(in the rows, 128 means zero)
Each row is followed by its class.
[ 81 140 211 126 104 119  86 143 107 139 139 130  96 203 148 147 132  94
 119  89  81 126 141 212 189 153 108 166 155 120 172 107 113 112 104 129
 104 147 116 182  94 149 155 123 125 156  86 148]	A
[ 92 144 198 133 116 126  99 111 101 142 143 144  81 198 155 146 125  84
 121 117  78 122 134 215 170 154 120 163 153 111 175  90 103 116  88 116
 112 156 112 173 105 147 142 112 127 155  90 130]	B
[124 133 125 141 130 122  79 156  85 179 142 117 158 142 140 162 145 155
 132 143 167 112 151 154 118 134 135 136 158 182 150 122 160  79 164 155
 127 117 145 134  93 161 123 162 173 127 119 119]	Z
[ 72 138 107 154 147 160 103 162 134 156 136 166 152 177 150 153  98 160
 110 165 169 126 133 159 200 180 113 157 130 179 101  95  74 118 124 148
 123 138 147  72 142 153 145 186 114 158 133 137]	Z
[106 132  91 133 129 143 107 153 107 135 138 178 146 155 135 145 137 168
 114 191 134 111 137 158 190 154 105 157 120 181 100  88 109  95 132 140
 145 157 121  83 147 151 134 166  90 154 126 113]	B
[105 139  92 143 132 150 113 159 113 146 145 172 150 160 148 142 127 154
 111 210 131 112 141 159 198 169 100 165 123 184  96  96  99  93 153 139
 137 156 132  72 154 153 127 172  95 152 130 133]	G
[ 63 133 211 153 115 111  98 136 104 148 142 146  84 218 151 145 128 105
 104 101  83 125 144 213 177 163 107 161 144 123 152  94 108 113  98 128
 113 154 133 171 105 147 148 129 123 148 101 126]	F
[121 143 113 157 134 124  76 143  79 169 142 111 159 140 139 163 134 142
 143 171 161 112 139 173 118 113 136 148 151 189 166 124 156  90 177 151
 130 123 153 127  91 163 129 166 172 125 125 121]	U
[112 100 121 130 131 113  73 146  82 162 130 112 177 140 129 163 145 166
 112 129 164 113 164 157 133 119 123 117 142 164 155 143 181  81 184 145
 124  97 155 115  66 152 151 179 177 136 129 129]	U
[ 64 148 221 142 116 111 102 137 113 140 140 148  76 205 161 163 134  94
 107  87  90 127 147 205 184 146 112 163 144 113 161  82 106 108  87 118
 110 141 128 169  93 143 164 134 129 157 102 120]	V
[ 89 138 212 128 112 116 106 116  96 142 138 144  93 202 150 147 128  92
 113 106  84 123 133 205 179 158 114 162 151 112 169  98 118 110  90 121
 115 146 115 164 100 150 149 114 123 157  93 131]	B
[ 74 150 212 144 122 124  96 136 103 151 141 143  90 206 149 149 121  90
 114 106  90 117 136 206 180 153 113 169 150 121 163  86  98 118  89 126
 109 155 118 170  95 150 155 120 124 148 100 147]	W
[ 77 135 201 171  96 101  92 129 105 149 140 122  99 192 151 167 134  96
 121 103  82 131 144 200 187 139 111 175 150 113 155  97 132 100  91 138
 114 124 120 170  93 159 148 139 135 156  98 141]	U
[ 78 137 203 141 112 112  97 122 107 136 140 152  90 213 155 153 128  98
 108  94  82 120 145 213 181 144 110 164 150 117 160  78 106 113  80 123
 112 150 113 168  94 151 143 126 113 163  85 117]	B
[107 124 134 141 140 121  88 149  81 155 121 130 146 132 144 171 138 153
 103 162 179 127 151 156 118 117 141 127 151 185 156 141 172  85 198 150
 124 112 158 113  96 146 142 165 182 122 123 116]	V
[ 78 135 200 168 108 107  99 132 106 145 144 116  95 181 158 164 124  87
 118 105  85 137 140 200 180 146 121 175 151 110 155 106 121 112  91 137
 109 118 127 168  95 150 155 141 137 150  99 147]	U
[ 86 145 210 136 104 115 106 142 100 140 141 135  83 198 141 134 149  96
 119  88  78 123 137 194 175 144 110 164 153 110 171 112 117 100 105 113
 112 150 111 177  86 145 156 121 133 153  95 145]	V
[ 71 144 117 142 161 139 106 151 143 133 128 177 126 167 157 146 123 157
 100 180 152 125 137 165 184 154 106 141 106 175 115  64  94 118 132 123
 132 156 147  70 136 141 156 171  90 156 145 102]	V
[130 135 119 129 127 127  95 152  72 177 140 119 169 141 141 155 143 145
 140 170 159 100 143 155 120 124 129 151 160 193 150 141 162  77 185 148
 129 127 154 132  87 165 116 162 171 121 116 115]	G
[101 102 113 124 137 125  68 162  77 181 134 129 163 147 130 152 132 184
 109 139 171 115 159 166 136 141 124 113 140 179 146 143 171  85 198 155
 134 109 167 123  82 147 143 174 170 124 127 116]	F
[ 69 150 118 138 146 159 112 168 134 146 130 183 131 168 149 155 113 158
 102 172 162 122 138 162 199 164 108 160 113 183 106  80  72 110 140 138
 133 147 144  72 136 149 159 188 109 150 139 121]	V
[ 80 134 105 127 142 158 104 167 128 153 139 167 153 185 152 149 111 158
 108 164 149 109 143 168 212 175  96 166 122 173 100 102  82 108 143 140
 126 140 148  73 123 153 144 194 100 154 128 138]	G
[110 121 126 128 134 117  85 130  78 157 117 131 158 139 145 168 135 162
 113 166 177 119 154 164 119 112 142 127 154 185 153 139 179 101 186 157
 129 110 155 120  92 155 126 157 163 128 113 106]	B
[ 87 142 212 135 105 119 105 130 106 159 146 138  90 211 156 141 133  88
 119 105  75 112 140 210 191 161 100 182 156 117 160 100 108 103 100 112
 107 153 120 166  98 162 136 130 119 154  92 142]	G
[ 79 137 193 144 104 116  99 151 106 147 142 125  89 182 156 156 131  84
 106  90  87 137 154 202 186 162 119 164 154 114 156 122 126 111  96 146
 103 119 125 178  91 140 163 125 144 140  88 152]	A
[ 72 138 203 154 121 113  93 146 102 141 142 140  97 211 148 153 123 108
 101 101  90 119 144 200 182 148 105 163 147 118 150 100 106 115  91 127
 108 149 122 167 103 146 159 129 126 153  95 137]	W
[ 78 134 113 146 142 154  92 165 118 150 136 167 150 182 139 157 110 160
 113 145 162 120 136 159 203 173 107 160 129 174 109  87  74 104 122 142
 127 146 143  81 129 156 149 184 111 161 129 136]	Z
[101 136  77 160 130 136  95 152  98 138 146 164 156 152 138 152 131 155
 120 199 123 117 129 164 194 155 103 160 116 182 110  89 104  84 136 141
 143 155 128  78 151 150 142 165 107 160 132 129]	U
[106 109 120 126 146 121  67 163  72 164 129 127 161 147 130 168 137 171
  96 115 163 110 165 154 133 136 119 116 141 165 149 147 169  84 188 154
 125 104 153 117  74 147 158 167 169 128 125 129]	W
[102 111 120 149 138 108  82 139  77 153 125 108 165 120 144 176 133 154
 113 166 174 126 147 161 122 104 148 135 148 180 147 143 175  93 197 157
 121  97 154 121  90 152 135 169 180 127 112 130]	U
[ 86 137 102 159 152 131 102 139 137 136 132 162 140 169 164 148 117 147
 102 205 142 131 134 180 180 165 103 144 110 183 114  75 103 122 131 137
 129 155 141  58 162 151 144 169  90 163 141 122]	U
[ 95 123  79 153 137 141 111 154 108 135 142 155 167 157 135 140 129 157
 115 185 131 124 137 161 193 164 107 147 118 180 112 108 108 100 144 140
 136 156 126  77 136 146 143 171 110 160 130 145]	U
[ 77 137 207 162 116 118  81 140 108 151 156 139  93 223 152 154 122 102
 110  88  91 120 150 212 187 157 110 164 155 115 157  78  99 106  82 120
 103 147 119 169  98 150 149 141 129 165  93 140]	Z
[ 77 127 105 148 162 140  99 157 135 135 132 174 139 167 155 145 113 157
  92 191 147 123 137 160 184 174 100 139 111 170  97  70  96 125 131 139
 128 155 142  67 152 142 154 165  86 157 140 122]	W
[ 70 143 202 143 100 117  91 155  97 151 142 130  96 185 154 163 134  92
 113  98  94 131 148 200 197 147 114 176 152 125 153 106 121 101  98 145
 110 128 122 179  80 150 160 133 137 146  84 147]	A
[ 73 150 204 180 115 119 102 138 115 163 149 124  88 201 161 160 121  87
 109 105  98 134 154 188 180 170 123 172 157 113 153  97 112 107  80 147
 102 120 128 159  96 150 154 137 139 143 103 144]	Z
[ 80 146 203 127 102 123  82 137 108 144 140 137  90 199 143 149 141  83
 115  92  80 121 136 223 191 152 108 179 151 121 171 105 107 105 102 127
 107 149 108 179  85 149 149 123 131 149  84 156]	A
[ 81 120 110 155 148 122  92 141 124 126 130 158 133 161 157 154 123 153
 103 176 135 132 134 181 187 151 101 147 113 170 109  74 110 114 128 128
 126 148 139  70 152 149 143 169  82 167 128 120]	U
[ 82 133 202 137 112 113  95 122 111 143 139 148  88 212 161 157 127 104
 104 100  82 123 151 214 179 154 106 160 147 116 154  86 117 113  85 125
 110 138 122 162 109 148 144 126 118 157  88 113]	B
[101 136  90 151 129 144 105 161 103 152 151 164 150 161 135 148 135 157
 120 180 134 118 140 150 191 166 106 156 131 182 106  86 102  85 125 143
 132 151 126  86 145 149 142 162 108 162 129 134]	Z
[125 139 123 119 119 124  78 159  85 163 132 122 167 138 128 162 156 148
 136 154 162 107 142 160 126 120 126 141 149 194 160 125 167  80 179 161
 136 126 141 139  83 159 130 151 173 125 117 117]	A
[ 91 130  82 151 130 141 107 164  98 143 140 175 149 160 124 133 130 172
 108 189 131 123 134 160 187 167 103 151 117 191 100 103 104  93 157 146
 147 165 133  88 147 147 136 160 104 151 132 130]	F
[110 110 118 147 137 118  76 141  91 167 129 110 169 144 144 163 130 159
 108 152 170 125 156 164 131 123 126 118 143 175 157 141 178  94 182 148
 122 106 155 108  89 152 145 177 175 132 125 126]	U
[ 77 131 111 148 146 154  94 167 124 154 138 165 139 174 149 156 108 165
 109 152 158 127 139 171 204 184 109 155 129 174 102  94  83 107 122 144
 124 133 144  77 145 151 143 182 111 157 127 138]	Z
[109 114 118 121 142 122  72 166  75 170 133 128 163 146 138 160 134 170
  96 137 167 116 165 155 135 129 119 114 144 172 144 145 167  91 186 151
 124 106 155 120  85 144 156 163 168 127 119 129]	W
[111 107 114 141 139 132  60 152  85 178 136 117 156 156 145 159 132 165
 106 138 181 123 167 158 126 148 123 113 152 164 152 149 173  96 183 148
 113  99 160 105  92 146 140 175 174 133 121 133]	Z
[ 80 139 214 139 115 115  91 129 105 154 145 136  92 218 160 156 129  90
 117  95  85 109 145 215 190 150 101 178 147 117 159  86 110 105  92 113
 109 156 127 165  85 156 143 143 116 156  93 133]	G
[ 82 133 105 143 166 142 110 143 137 141 135 171 138 178 168 140 110 142
  95 194 146 118 147 171 188 179 101 146 112 173 106  74  92 121 141 125
 121 162 153  56 148 149 142 176  78 154 135 114]	G
[114 105 119 130 137 128  63 157  75 175 141 122 163 152 135 164 138 168
 112 125 174 114 164 152 127 141 126 115 154 167 152 147 169  82 179 148
 118 102 156 116  87 149 141 176 175 134 122 128]	Z
[ 81 123 105 118 146 134  90 162 130 132 132 167 143 163 152 150 136 153
 103 158 139 124 147 174 197 172  97 135 112 176 115  77 109 110 134 140
 128 153 134  83 129 144 155 164  89 165 127 124]	A
[ 71 128 207 162 119 104  92 117 112 135 140 130  95 207 158 159 120  87
 118 101  84 127 141 221 182 150 114 166 143 108 161  72 111 124  81 114
 102 150 130 168 107 149 152 135 125 163  96 127]	U
[119 130 120 129 132 132  89 151  76 178 140 121 162 149 138 159 138 147
 138 159 163 100 148 164 130 129 128 149 156 186 152 139 158  81 185 148
 126 121 158 127  84 163 117 168 169 119 115 115]	G
[107 140  85 137 130 154 113 155 110 152 143 174 150 164 143 140 131 150
 118 208 130 113 139 161 194 171  94 163 123 187 101 105 101  94 147 133
 138 162 133  74 151 154 124 170  99 150 131 135]	G
[ 86 123 100 136 163 136  95 160 128 133 132 162 146 160 148 144 109 162
 109 179 150 118 132 152 178 165 105 135 112 166 104  72  93 126 130 139
 129 158 145  81 145 142 158 165  89 163 136 118]	W
[ 75 155 201 162 108 111 116 151  98 155 148 130 102 192 150 160 116  94
 111 100  92 127 143 183 182 145 119 174 157 122 144 101 111 114  90 150
 111 126 125 180  91 148 167 122 138 148  94 145]	W
[107 109 113 136 137 123  66 142  93 169 131 113 168 148 141 163 133 160
 113 151 171 119 156 166 132 122 126 120 142 169 156 140 174  96 190 148
 123 103 157 109  79 153 144 183 171 135 125 128]	U
[106 136 140 143 139 124  97 148  81 157 117 123 143 127 141 168 133 158
 108 157 177 125 152 155 115 113 149 138 148 182 153 137 169  89 204 154
 127 103 157 120  93 146 143 161 177 120 122 120]	V
[133 132 119 123 129 126  91 154  71 177 143 121 168 144 138 156 150 145
 137 163 158  97 148 153 128 133 125 148 151 189 153 135 163  73 186 146
 133 130 153 126  83 165 120 164 169 120 121 118]	G
[ 75 125 114 130 154 139 108 163 133 134 128 177 131 151 151 145 130 161
  95 179 157 128 141 146 187 160 104 137 108 171 104  79 100 107 141 130
 130 144 145  64 136 141 159 178  94 153 141 110]	V
[ 84 127  98 157 159 137  94 146 134 134 137 158 135 157 159 150 114 146
 106 201 140 126 131 176 184 165 108 151 105 175 110  58  91 115 129 135
 126 149 139  66 157 146 146 175  91 155 134 120]	U
[ 74 141 202 144 108 114  94 146 105 148 144 131  89 187 159 159 130  83
 110  98  85 136 152 205 191 159 113 166 149 120 164 103 121 111  92 142
 109 127 128 174  88 144 164 123 134 148  95 144]	A
[107 109 130 115 133 118  73 163  80 166 124 129 152 140 128 160 149 176
 101 113 166 115 168 150 134 112 119 117 140 167 152 146 176  70 188 136
 125  98 156 124  70 144 160 178 176 127 123 114]	V
[118 141 112 142 137 129  78 154  78 177 137 131 157 143 132 159 137 150
 130 167 166 106 142 161 117 116 126 138 150 196 154 115 155  90 168 155
 132 132 146 130  90 157 133 153 166 122 123 118]	W
[ 78 138 112 126 150 145  96 153 136 135 127 168 140 171 157 144 120 150
 109 188 147 127 134 178 190 161 102 140 118 187 121  82 104 126 130 137
 128 159 146  79 144 143 151 157  86 161 133 119]	A
[ 90 150 207 132 103 121 117 127 108 156 144 132 107 209 147 134 135  86
 129 110  77 112 139 194 187 160 102 181 153 115 161 106 108 109 104 112
 109 154 117 172  87 160 139 128 125 151  96 148]	G
[ 83 128  95 155 158 131 102 143 126 131 136 155 149 162 159 140 116 140
 107 198 140 128 133 171 184 165 107 143 113 172 120  72  97 120 126 130
 123 156 147  67 145 144 158 166  97 165 138 123]	U
[ 70 136 196 141 102 113  93 156 100 144 145 130  98 177 153 163 137  94
 111  86  85 133 159 196 199 155 114 168 152 116 154 103 118  99 101 143
 105 119 120 179  81 145 163 130 137 147  84 147]	A
[120 144 112 128 131 127  91 165  74 174 143 129 182 134 132 159 140 161
 135 162 173 101 139 141 117 110 131 135 154 197 145 122 149  89 173 158
 137 130 144 140  86 158 133 152 175 124 118 110]	W
[104 114 131 112 127 122  64 154  82 160 121 126 158 149 137 167 146 167
 109 121 167 120 158 171 139 125 115 121 147 180 157 150 182  89 191 147
 121 109 149 123  85 152 143 164 163 134 112 125]	A
[ 75 142 195 165 110 107  98 134 102 149 143 114  96 181 156 161 124  86
 124 104  89 133 141 196 184 135 124 178 147 111 157  98 114 110  85 136
 110 123 129 175  88 151 159 137 135 146  95 141]	U
[ 76 146 204 164 119 117 109 113 125 144 137 122  91 199 153 141 119  82
 121 116  84 134 129 212 177 154 119 169 147 115 170 104 106 128  90 122
 104 144 119 157 106 154 143 127 126 150 102 150]	U
[ 71 146 211 164 108 118 108 153 105 152 137 128  73 184 162 159 129  98
 100 106 100 141 157 189 180 151 121 168 153 114 155 115 128 105 106 143
 108 109 130 157  97 141 166 140 139 139 101 143]	V
[ 67 132 215 146 123 118  94 144 122 135 138 140  80 208 158 152 128 104
  99  87  94 129 147 201 179 152 107 155 142 105 159 102 110 112 100 117
 105 131 132 157  93 135 163 143 132 152 104 129]	V
[ 90 152 201 145 111 120 113 125 104 154 143 133  96 213 154 133 126  84
 119 104  71 116 143 211 182 156 107 179 156 118 165 116 109 112 100 113
 107 155 124 170  93 154 139 122 124 151  93 148]	G
[ 91 136  79 149 134 148  99 165 101 151 144 172 147 164 133 138 128 169
 119 192 138 119 128 167 187 172 105 151 122 198 114 103 100  98 150 154
 151 167 141  84 144 148 136 164 102 154 141 126]	F
[ 76 140 206 161 118 110  90 128 115 154 147 134  89 212 153 158 120  96
 111  82  92 122 150 205 176 151 113 165 152 112 154  78 106 110  73 121
  99 137 126 170  99 148 154 135 133 159  96 132]	Z
[100 126 127 138 147 121  82 145  81 167 119 132 159 136 134 169 129 155
 111 165 182 115 145 157 122 120 137 136 143 190 143 122 159 100 188 159
 128 126 153 121  89 159 136 160 166 122 117 122]	W
[ 96  97 121 132 136 125  63 152  77 175 127 127 163 160 123 152 138 180
 107 134 163 113 161 167 137 143 116 116 143 176 158 142 177  81 194 154
 130 113 166 114  74 146 143 171 166 127 130 113]	F
[ 96 141  79 161 129 139 100 149 106 143 142 161 156 153 142 146 128 149
 121 202 128 123 132 166 191 148 102 163 121 185 112  86 102  95 133 138
 137 157 129  80 144 153 144 167 103 164 129 133]	U
[102 108 118 131 132 121  72 152  72 178 127 125 163 155 128 153 139 175
 110 133 167 116 157 161 126 140 120 113 144 182 160 149 181  86 193 159
 135 112 164 118  77 149 143 164 169 130 130 117]	F
[ 74 138 107 142 167 141 105 155 128 139 131 176 150 179 157 146 113 151
  92 189 155 119 136 166 183 176 101 135 111 185 113  69  93 127 125 142
 128 165 141  62 144 141 158 159  92 158 140 122]	W
[ 71 136 206 156 114 103  88 122 105 140 145 136  88 202 159 163 129  90
 120 104  71 120 135 221 180 147 104 175 142 115 160  73 104 107  79 118
 108 142 125 165 108 152 151 131 119 167  98 127]	U
